Below are the code and all the weights of a small trained network. Each question names an input and a class and asks about switching units off, where a switched-off unit gives its printed mean instead of its output.

import numpy as np


def w(rows, s, z=0):
    codes = np.array(rows[::2]) - 128.0
    scale = np.full(codes.shape[1], s)
    scale[-1] = z or s
    return codes * scale


def norm(h):
    return h / np.sqrt((h * h).mean(-1, keepdims=True) + 1e-5)


def f(y):
    return np.maximum(y, 0)


def log_softmax(a):
    a = a - a.max(-1, keepdims=True)
    return a - np.log(np.exp(a).sum(-1, keepdims=True))


def net(x, mask):
    res = np.array(x, float).reshape(1, 2) / 4 @ E
    u = 0
    for l in range(4):
        y = f(norm(res) @ A[l][:, :-1].T + A[l][:, -1])
        res = res + np.where(mask[u : u + 6], y, B[l][:, -1]) @ B[l][:, :-1]
        u += 6
    return log_softmax(norm(res)[-1] @ U[:, :-1].T + U[:, -1])


A, B = {}, {}
E = w([
[151,230,239,155,211,152,251,59,159],'x0',
[98,229,145,4,135,138,78,63,3],'x1',
],0.0039)
A[0] = w([
[202,125,159,115,249,103,144,176,239,171],'L0N1',
[92,202,131,68,56,211,45,57,131,6],'L0N2',
[132,32,35,172,98,115,181,192,152,106],'L0N3',
[201,33,131,151,107,173,99,141,100,49],'L0N4',
[120,192,158,101,111,130,141,102,230,141],'L0N5',
[119,253,36,8,58,136,17,128,55,113],'L0N6',
],0.0042,0.0012)
B[0] = w([
[146,79,97,32,56,186,27,156,14,201],'L0N1',
[21,10,133,127,109,73,146,71,111,187],'L0N2',
[14,131,45,242,228,27,150,173,52,205],'L0N3',
[156,174,147,161,204,83,128,143,222,161],'L0N4',
[18,38,200,27,236,62,124,39,134,173],'L0N5',
[176,26,209,86,2,19,233,169,96,255],'L0N6',
],0.0046,0.0064)
A[1] = w([
[171,176,51,190,151,95,60,132,101,138],'L1N1',
[112,154,22,180,103,150,113,184,161,92],'L1N2',
[150,167,164,122,142,137,100,113,182,94],'L1N3',
[111,171,107,143,97,145,82,93,106,34],'L1N4',
[166,120,165,105,44,77,99,116,108,5],'L1N5',
[133,98,48,128,102,143,2,99,132,86],'L1N6',
],0.0066,0.0013)
B[1] = w([
[122,165,122,132,51,107,251,149,78,202],'L1N1',
[97,133,105,174,164,90,142,143,65,219],'L1N2',
[161,166,172,128,171,132,98,144,128,140],'L1N3',
[141,136,146,57,159,99,131,139,87,129],'L1N4',
[178,136,150,124,148,114,136,94,131,253],'L1N5',
[140,133,112,170,139,168,125,125,178,171],'L1N6',
],0.012,0.0039)
A[2] = w([
[154,219,146,85,83,90,134,147,85,107],'L2N1',
[208,153,94,183,119,167,191,161,159,78],'L2N2',
[112,22,98,186,153,166,121,138,114,2],'L2N3',
[129,186,29,235,76,82,118,202,124,152],'L2N4',
[238,133,132,124,73,129,153,62,168,114],'L2N5',
[58,215,136,3,181,223,195,79,136,144],'L2N6',
],0.005,0.00085)
B[2] = w([
[70,125,110,174,73,96,93,124,178,189],'L2N1',
[82,182,139,72,58,116,72,88,144,159],'L2N2',
[95,141,104,130,149,71,196,103,193,193],'L2N3',
[127,198,109,176,188,164,169,200,91,255],'L2N4',
[166,124,115,88,78,63,104,176,2,182],'L2N5',
[190,95,105,188,123,176,130,147,122,252],'L2N6',
],0.0077,0.0041)
A[3] = w([
[169,177,194,112,118,226,103,76,57,154],'L3N1',
[153,175,141,34,57,69,114,98,83,100],'L3N2',
[110,201,110,47,59,107,179,144,48,14],'L3N3',
[49,130,111,93,140,3,155,48,180,255],'L3N4',
[177,105,49,153,179,96,102,172,89,69],'L3N5',
[181,123,152,138,83,147,149,83,181,94],'L3N6',
],0.006,0.00099)
B[3] = w([
[127,105,51,86,171,134,42,248,192,221],'L3N1',
[88,55,238,92,56,109,120,151,78,254],'L3N2',
[60,34,98,138,90,123,106,78,3,232],'L3N3',
[114,194,151,127,62,228,43,115,106,245],'L3N4',
[100,216,83,146,177,106,159,149,186,195],'L3N5',
[151,173,63,72,70,22,127,69,135,170],'L3N6',
],0.0064,0.005)
U = w([
[115,58,211,61,14,77,80,116,48,145],'0',
[51,189,152,143,69,246,84,66,184,129],'1',
[213,87,38,72,235,166,60,226,184,138],'2',
[192,86,142,136,164,104,185,44,175,128],'3',
[244,213,124,156,100,144,95,107,100,8],'4',
[244,229,111,139,94,129,94,103,107,12],'5',
[75,180,19,217,183,88,194,210,100,142],'6',
[228,192,121,172,122,138,78,86,94,7],'7',
],0.014,0.02)

Each question gives the input, the list of numbers given to net, and the class t.
The units are the neurons (one row each of A and B). Each row of codes is followed by its name. A weight is (code - 128) times the scale printed after its matrix; where a second scale follows, it is the last column's (A, B and U).
mask holds one flag per neuron, layer by layer. A switched-off neuron (its flag False) gives its mean, the last column of its row in B, instead of its output. The means were averaged over made-up inputs and are rounded, as every weight is.
A unit's drop is (log p(t) with every unit on - log p(t) with that unit switched off) / (log p(t) with every unit on - log p(t) with every unit switched off).
most important unit: the unit with the biggest drop
top k neurons: the k neurons with the biggest drops, biggest first
k most important neurons of layer l: the k neurons of layer l with the biggest drops, biggest first
drop when u is switched off: that unit's drop, to one decimal
input [-2,0], class 6: most important unit	L0N3
input [5,-8], class 1: top 3 neurons	[L0N5, L3N4, L1N2]
input [2,-1], class 2: top 3 neurons	[L0N6, L0N3, L0N5]
input [1,0], class 2: top 4 neurons	[L0N6, L0N3, L1N2, L0N2]
input [8,4], class 2: top 2 neurons	[L0N6, L3N1]
input [5,-4], class 3: top 4 neurons	[L0N6, L1N5, L0N3, L1N2]
input [8,2], class 2: top 2 neurons	[L0N6, L3N1]
input [3,-4], class 1: top 2 neurons	[L0N6, L3N4]
input [4,-4], class 1: top 2 neurons	[L0N6, L2N3]
input [6,-5], class 3: top 3 neurons	[L0N5, L0N6, L0N3]
input [-7,1], class 6: top 3 neurons	[L0N3, L0N5, L3N5]
input [7,6], class 2: 2 most important neurons of layer 1	[L1N1, L1N5]
input [6,5], class 2: drop when L1N1 is switched off	0.9
input [4,-5], class 1: drop when L3N4 is switched off	0.4
input [6,-3], class 2: drop when L1N4 is switched off	0.0
input [6,-8], class 1: most important unit	L3N4
